Here is a tiny trained network, its code and every weight. The questions are about switching its units off for an input and a target symbol, where a switched-off unit gives its printed mean instead of its output.

import numpy as np


def w(rows, s, z=0):
    codes = np.array(rows[::2]) - 128.0
    scale = np.full(codes.shape[1], s)
    scale[-1] = z or s
    return codes * scale


def norm(h):
    return h / np.sqrt((h * h).mean(-1, keepdims=True) + 1e-5)


def f(y):
    return y / 2 * (1 + np.tanh(0.7978845608 * (y + 0.044715 * y**3)))


def softmax(a):
    e = np.exp(a - a.max(-1, keepdims=True))
    return e / e.sum(-1, keepdims=True)


def log_softmax(a):
    a = a - a.max(-1, keepdims=True)
    return a - np.log(np.exp(a).sum(-1, keepdims=True))


def net(x, mask):
    ids = ['ΓΘΛΠΦβδεζηξ'.index(c) for c in x.split()]
    T = len(ids)
    res = E[ids] + P[:T]
    u = 0
    for l in range(2):
        r = norm(res)
        for j in range(2):
            rows = slice(2 * j, 2 * j + 2)
            q, k, v = (r @ M[l][rows].T for M in (Q, K, V))
            z = softmax(np.where(np.tri(T) > 0, q @ k.T / 2**0.5, -1e9)) @ v
            o = O[l][rows]
            res = res + np.where(mask[u + j], z, o[:, -1]) @ o[:, :-1]
        u += 2
        y = f(norm(res) @ A[l][:, :-1].T + A[l][:, -1])
        res = res + np.where(mask[u : u + 4], y, B[l][:, -1]) @ B[l][:, :-1]
        u += 4
    return log_softmax(norm(res)[-1] @ U[:, :-1].T + U[:, -1])


Q, K, V, O, A, B = {}, {}, {}, {}, {}, {}
E = w([
[141,150,120,47,135],'Γ',
[96,125,123,97,117],'Θ',
[111,83,142,92,85],'Λ',
[97,140,93,63,3],'Π',
[182,133,195,89,76],'Φ',
[118,143,117,77,111],'β',
[103,168,162,131,108],'δ',
[116,140,118,77,118],'ε',
[101,138,121,77,124],'ζ',
[99,166,158,129,108],'η',
[134,120,62,162,147],'ξ',
],0.024)
P = w([
[171,158,97,1,154],'0',
[161,157,152,42,135],'1',
[137,131,159,47,144],'2',
[184,172,147,98,113],'3',
[110,100,176,51,149],'4',
[153,140,132,108,121],'5',
[139,126,141,111,127],'6',
[127,114,144,111,130],'7',
[124,107,150,106,148],'8',
[112,102,148,101,160],'9',
],0.0091)
Q[0] = w([
[173,175,167,103,146],'L0H1',
[249,53,96,154,96],'L0H1',
[128,173,144,190,122],'L0H2',
[149,94,131,119,124],'L0H2',
],0.02)
K[0] = w([
[191,162,215,151,142],'L0H1',
[250,73,64,99,107],'L0H1',
[116,119,149,109,102],'L0H2',
[104,122,100,138,97],'L0H2',
],0.017)
V[0] = w([
[254,83,128,133,125],'L0H1',
[43,234,179,192,178],'L0H1',
[134,67,66,206,217],'L0H2',
[80,189,156,248,121],'L0H2',
],0.0087)
O[0] = w([
[45,63,157,117,162,100],'L0H1',
[233,150,104,175,42,90],'L0H1',
[8,136,169,189,166,142],'L0H2',
[104,3,90,107,143,1],'L0H2',
],0.008,0.0082)
A[0] = w([
[30,67,199,135,34,4],'L0N1',
[185,168,109,143,181,218],'L0N2',
[61,165,120,119,90,104],'L0N3',
[4,101,227,196,52,213],'L0N4',
],0.014,0.0038)
B[0] = w([
[43,101,157,186,33,174],'L0N1',
[107,210,132,160,188,237],'L0N2',
[66,146,119,51,62,223],'L0N3',
[231,245,132,155,189,254],'L0N4',
],0.012,0.0064)
Q[1] = w([
[95,2,150,238,87],'L1H1',
[92,177,162,47,117],'L1H1',
[86,204,147,137,123],'L1H2',
[168,188,126,58,161],'L1H2',
],0.026)
K[1] = w([
[142,102,145,4,80],'L1H1',
[123,201,170,177,162],'L1H1',
[115,62,123,168,129],'L1H2',
[163,94,168,162,51],'L1H2',
],0.026)
V[1] = w([
[22,112,39,195,93],'L1H1',
[106,130,173,229,58],'L1H1',
[144,195,98,135,206],'L1H2',
[199,136,254,104,201],'L1H2',
],0.02)
O[1] = w([
[62,4,133,150,115,125],'L1H1',
[47,81,119,97,174,8],'L1H1',
[191,97,121,77,145,248],'L1H2',
[136,79,218,191,166,211],'L1H2',
],0.015,0.011)
A[1] = w([
[250,101,85,236,57,160],'L1N1',
[78,200,215,171,209,250],'L1N2',
[173,155,74,135,213,119],'L1N3',
[101,206,48,185,206,169],'L1N4',
],0.015,0.0015)
B[1] = w([
[110,158,9,222,154,240],'L1N1',
[111,222,101,85,161,255],'L1N2',
[49,133,132,111,165,206],'L1N3',
[37,132,134,98,65,181],'L1N4',
],0.016,0.0091)
U = w([
[80,133,251,214,167,78],'Γ',
[127,127,155,103,94,2],'Θ',
[114,121,80,206,120,116],'Λ',
[136,115,158,102,91,59],'Π',
[44,219,131,113,176,170],'Φ',
[16,138,120,123,2,146],'β',
[141,119,171,99,80,58],'δ',
[132,88,192,94,119,118],'ε',
[223,215,149,133,68,185],'ζ',
[116,112,50,55,214,133],'η',
[109,126,74,199,121,81],'ξ',
],0.0095,0.0044)

Each question gives the input, a string of symbols that net reads in full, and the target symbol t.
The units are the heads (2 rows each of Q, K, V and O) and the neurons (one row each of A and B). Each row of codes is followed by its name. A weight is (code - 128) times the scale printed after its matrix; where a second scale follows, it is the last column's (O, A, B and U).
mask holds one flag per unit, layer by layer, with each layer's heads first. A switched-off unit (its flag False) gives its mean, the last column of its rows in O or B, instead of its output. The means were averaged over made-up inputs and are rounded, as every weight is.
A unit's drop is (log p(t) with every unit on - log p(t) with that unit switched off) / (log p(t) with every unit on - log p(t) with every unit switched off).
The circuit of an input: a set's keep is (log p(t) with only the set's units on - log p(t) with every unit switched off) / (log p(t) with every unit on - log p(t) with every unit switched off). Starting from all 12 units, units are removed one at a time, each time the one whose removal leaves the highest keep (on an exact tie, the one counted first), for as long as the keep stays at least 0.8.
units of the circuit, in order: the units of the circuit, biggest drop first
most important unit: the unit with the biggest drop
top k neurons: the k neurons with the biggest drops, biggest first
k most important neurons of layer l: the k neurons of layer l with the biggest drops, biggest first
which heads matter: for each layer, one digit per head in row order, 1 if its drop is at least 0.15 and else 0, layers parted by /
input ζ Γ β ξ ξ Γ ξ β ξ ξ, target η: most important unit	L0N4
input ξ Λ ζ Φ ζ Φ, target Γ: which heads matter	01 / 01
input Γ Θ ξ ξ Γ Γ δ ξ Θ, target Λ: top 2 neurons	[L1N1, L0N4]
input ε Γ ξ ε ε η ζ, target ξ: top 2 neurons	[L0N4, L1N1]
input Γ δ β η ξ Π Θ, target β: units of the circuit, in order	[L1H2, L0N4, L1H1]
input η ζ ξ Θ, target ξ: top 2 neurons	[L0N1, L0N4]
input Φ ξ ξ ξ Θ, target Γ: which heads matter	10 / 11
input ε ζ Π Θ ξ ξ Γ ε ξ, target β: top 3 neurons	[L0N2, L1N4, L0N4]
input ξ ξ β ξ ξ, target η: units of the circuit, in order	[L1H2, L1H1]
input Γ ξ Π, target β: units of the circuit, in order	[L1H1, L0N4]
input ξ Γ δ Φ, target Γ: units of the circuit, in order	[L1H2, L0H2, L1H1]
input Λ Π Γ Γ ξ ε ε, target β: units of the circuit, in order	[L0N4, L1H1]
input Λ ξ ζ η Φ Γ ξ ξ, target Γ: top 3 neurons	[L0N1, L0N2, L0N4]
input Θ β ξ Π Γ Γ, target β: most important unit	L1H2
input β Γ ξ ξ ζ Φ ζ ξ, target Γ: top 2 neurons	[L0N1, L0N4]
input Φ Φ ξ Θ η β ε Π β, target β: which heads matter	01 / 01
input ξ Γ Γ, target ε: which heads matter	01 / 10
input Π ξ Θ Λ δ Γ ζ Γ Φ Θ, target Γ: which heads matter	11 / 11
input ε ζ ξ β Θ Γ, target ε: top 3 neurons	[L0N4, L0N3, L0N1]
input Γ Θ β Γ Γ ξ Φ ε Γ, target Γ: 2 most important neurons of layer 0	[L0N4, L0N2]
input ξ Φ β ζ, target Γ: units of the circuit, in order	[L1H2]
input ξ Θ ξ ξ ζ ξ ξ δ, target Λ: units of the circuit, in order	[L0H1, L1N1, L1H1]
input η ξ ζ ε Π Θ Γ Θ, target β: 2 most important neurons of layer 0	[L0N3, L0N4]
input ζ ξ Π ξ ξ ζ, target β: 3 most important neurons of layer 0	[L0N3, L0N1, L0N2]
input Λ Γ Λ Φ Θ ξ Π Θ β, target β: top 2 neurons	[L0N1, L0N2]
input ξ Λ δ, target Λ: top 3 neurons	[L0N3, L1N1, L0N4]
input Γ Θ ε Γ ξ β δ Γ, target Λ: most important neuron of layer 0	[L0N4]
input δ Θ ξ Γ β, target Λ: top 2 neurons	[L0N1, L0N4]
input Φ Γ ξ ζ ε β, target Γ: which heads matter	10 / 11
